Below are the code and all the weights of a small trained network. Each question names an input and a target symbol and asks about switching units off, where a switched-off unit gives its printed mean instead of its output.

import numpy as np


def w(rows, s, z=0):
    codes = np.array(rows[::2]) - 128.0
    scale = np.full(codes.shape[1], s)
    scale[-1] = z or s
    return codes * scale


def norm(h):
    return h / np.sqrt((h * h).mean(-1, keepdims=True) + 1e-5)


def f(y):
    return np.maximum(y, 0)


def softmax(a):
    e = np.exp(a - a.max(-1, keepdims=True))
    return e / e.sum(-1, keepdims=True)


def log_softmax(a):
    a = a - a.max(-1, keepdims=True)
    return a - np.log(np.exp(a).sum(-1, keepdims=True))


def net(x, mask):
    ids = ['δεζηθμξπσφψω'.index(c) for c in x.split()]
    T = len(ids)
    res = E[ids] + P[:T]
    r = norm(res)
    for j in range(3):
        rows = slice(3 * j, 3 * j + 3)
        q, k, v = (r @ M[0][rows].T for M in (Q, K, V))
        z = softmax(np.where(np.tri(T) > 0, q @ k.T / 3**0.5, -1e9)) @ v
        o = O[0][rows]
        res = res + np.where(mask[j], z, o[:, -1]) @ o[:, :-1]
    y = f(norm(res) @ A[0][:, :-1].T + A[0][:, -1])
    res = res + np.where(mask[3:15], y, B[0][:, -1]) @ B[0][:, :-1]
    return log_softmax(norm(res)[-1] @ U[:, :-1].T + U[:, -1])


Q, K, V, O, A, B = {}, {}, {}, {}, {}, {}
E = w([
[88,3,100,132],'δ',
[162,75,174,166],'ε',
[110,97,169,81],'ζ',
[110,177,171,154],'η',
[120,71,79,117],'θ',
[164,86,121,178],'μ',
[100,111,51,178],'ξ',
[61,121,82,142],'π',
[156,95,124,130],'σ',
[162,139,95,165],'φ',
[229,180,114,173],'ψ',
[168,135,129,126],'ω',
],0.024)
P = w([
[163,152,79,96],'0',
[157,145,86,85],'1',
[95,102,206,166],'2',
[119,161,77,76],'3',
[188,147,58,103],'4',
[120,99,233,132],'5',
[99,158,69,68],'6',
[195,154,50,99],'7',
[132,94,244,96],'8',
],0.011)
Q[0] = w([
[91,153,180,140],'h0',
[181,106,122,146],'h0',
[100,124,122,179],'h0',
[178,118,178,193],'h1',
[96,155,93,73],'h1',
[164,141,160,8],'h1',
[99,155,137,173],'h2',
[109,199,223,112],'h2',
[171,50,195,67],'h2',
],0.015)
K[0] = w([
[234,160,161,127],'h0',
[91,126,85,90],'h0',
[147,96,211,46],'h0',
[202,166,116,142],'h1',
[117,129,125,96],'h1',
[111,158,163,7],'h1',
[129,129,156,154],'h2',
[189,184,163,100],'h2',
[210,77,87,71],'h2',
],0.012)
V[0] = w([
[144,102,191,32],'h0',
[160,86,90,161],'h0',
[185,117,123,162],'h0',
[212,163,58,164],'h1',
[136,105,131,225],'h1',
[72,187,78,47],'h1',
[95,125,90,143],'h2',
[98,181,146,178],'h2',
[183,3,100,178],'h2',
],0.005)
O[0] = w([
[210,77,195,71,108],'h0',
[123,9,127,72,195],'h0',
[231,49,143,122,182],'h0',
[94,148,11,86,255],'h1',
[10,202,101,130,131],'h1',
[102,118,136,77,83],'h1',
[112,149,187,65,122],'h2',
[61,87,229,53,61],'h2',
[211,245,143,253,244],'h2',
],0.0053,0.0039)
A[0] = w([
[128,92,121,132,15],'n0',
[56,147,177,45,117],'n1',
[88,180,97,126,34],'n2',
[195,178,137,97,70],'n3',
[115,185,141,233,115],'n4',
[141,148,101,179,209],'n5',
[149,39,120,169,254],'n6',
[11,7,194,163,102],'n7',
[69,142,73,121,51],'n8',
[102,60,137,158,36],'n9',
[196,133,110,111,163],'n10',
[125,149,75,121,58],'n11',
],0.013,0.0026)
B[0] = w([
[132,151,109,107,135],'n0',
[66,84,94,191,147],'n1',
[66,149,173,111,141],'n2',
[121,92,144,119,207],'n3',
[173,147,129,68,175],'n4',
[108,157,131,103,215],'n5',
[93,156,159,157,250],'n6',
[253,194,179,64,177],'n7',
[112,145,140,73,150],'n8',
[161,134,144,66,154],'n9',
[101,109,135,140,254],'n10',
[155,134,110,141,173],'n11',
],0.015,0.0085)
U = w([
[199,161,190,40,67],'δ',
[129,142,191,179,210],'ε',
[95,7,190,124,229],'ζ',
[28,74,103,150,173],'η',
[81,96,69,130,118],'θ',
[137,206,72,214,46],'μ',
[68,145,87,96,143],'ξ',
[43,136,115,30,195],'π',
[106,47,47,245,138],'σ',
[106,144,71,117,83],'φ',
[169,124,93,125,3],'ψ',
[175,3,51,85,195],'ω',
],0.011,0.0048)

Each question gives the input, a string of symbols that net reads in full, and the target symbol t.
The units are the heads (3 rows each of Q, K, V and O) and the neurons (one row each of A and B). Each row of codes is followed by its name. A weight is (code - 128) times the scale printed after its matrix; where a second scale follows, it is the last column's (O, A, B and U).
mask holds one flag per unit, heads first, then neurons. A switched-off unit (its flag False) gives its mean, the last column of its rows in O or B, instead of its output. The means were averaged over made-up inputs and are rounded, as every weight is.
A unit's drop is (log p(t) with every unit on - log p(t) with that unit switched off) / (log p(t) with every unit on - log p(t) with every unit switched off).
The circuit of an input: a set's keep is (log p(t) with only the set's units on - log p(t) with every unit switched off) / (log p(t) with every unit on - log p(t) with every unit switched off). Starting from the 12 units with the biggest drops (on a tie, the unit counted first), units are removed one at a time, each time the one whose removal leaves the highest keep (on an exact tie, the one counted first), for as long as the keep stays at least 0.8.
circuit, biggest first: the units of the circuit, biggest drop first
unit that matters most: the unit with the biggest drop
top k neurons: the k neurons with the biggest drops, biggest first
heads that matter: for each layer, one digit per head in row order, 1 if its drop is at least 0.15 and else 0, layers parted by /
drop when u is switched off: that unit's drop, to one decimal
input φ φ σ, target δ: top 2 neurons => n7; n9
input ω δ ζ ω π φ ω ω, target ω: circuit, biggest first => n6; n3; n7
input ω ψ π μ σ ξ, target δ: circuit, biggest first => n7
input π σ ω μ ψ μ φ, target π: heads that matter => 001
input ω η π, target δ: heads that matter => 000
input ω ψ ω ω π σ μ, target π: circuit, biggest first => h0; n8; h2
input ω η ψ, target δ: heads that matter => 001
input φ ω π ω, target π: circuit, biggest first => n7; h2
input η ω ω δ μ, target μ: top 2 neurons => n7; n5
input μ ω ω η η μ σ σ, target σ: top 2 neurons => n7; n4
input η π ω ζ σ, target σ: heads that matter => 100
input ω ω μ δ ω ε, target δ: top 2 neurons => n7; n9
input ω μ σ ψ ω θ, target δ: top 2 neurons => n7; n9
input ξ δ σ, target δ: unit that matters most => n4
input ξ ε ζ φ σ ω π μ σ, target ε: top 2 neurons => n6; n7
input η σ ω ε ω π ω μ ω, target ζ: top 2 neurons => n7; n3
input σ θ ζ, target δ: drop when n3 is switched off => 0.0
input ω ω π ω ε ζ, target δ: drop when n7 is switched off => 2.9
input ε δ δ σ ω φ π ζ, target ζ: drop when h1 is switched off => 0.6
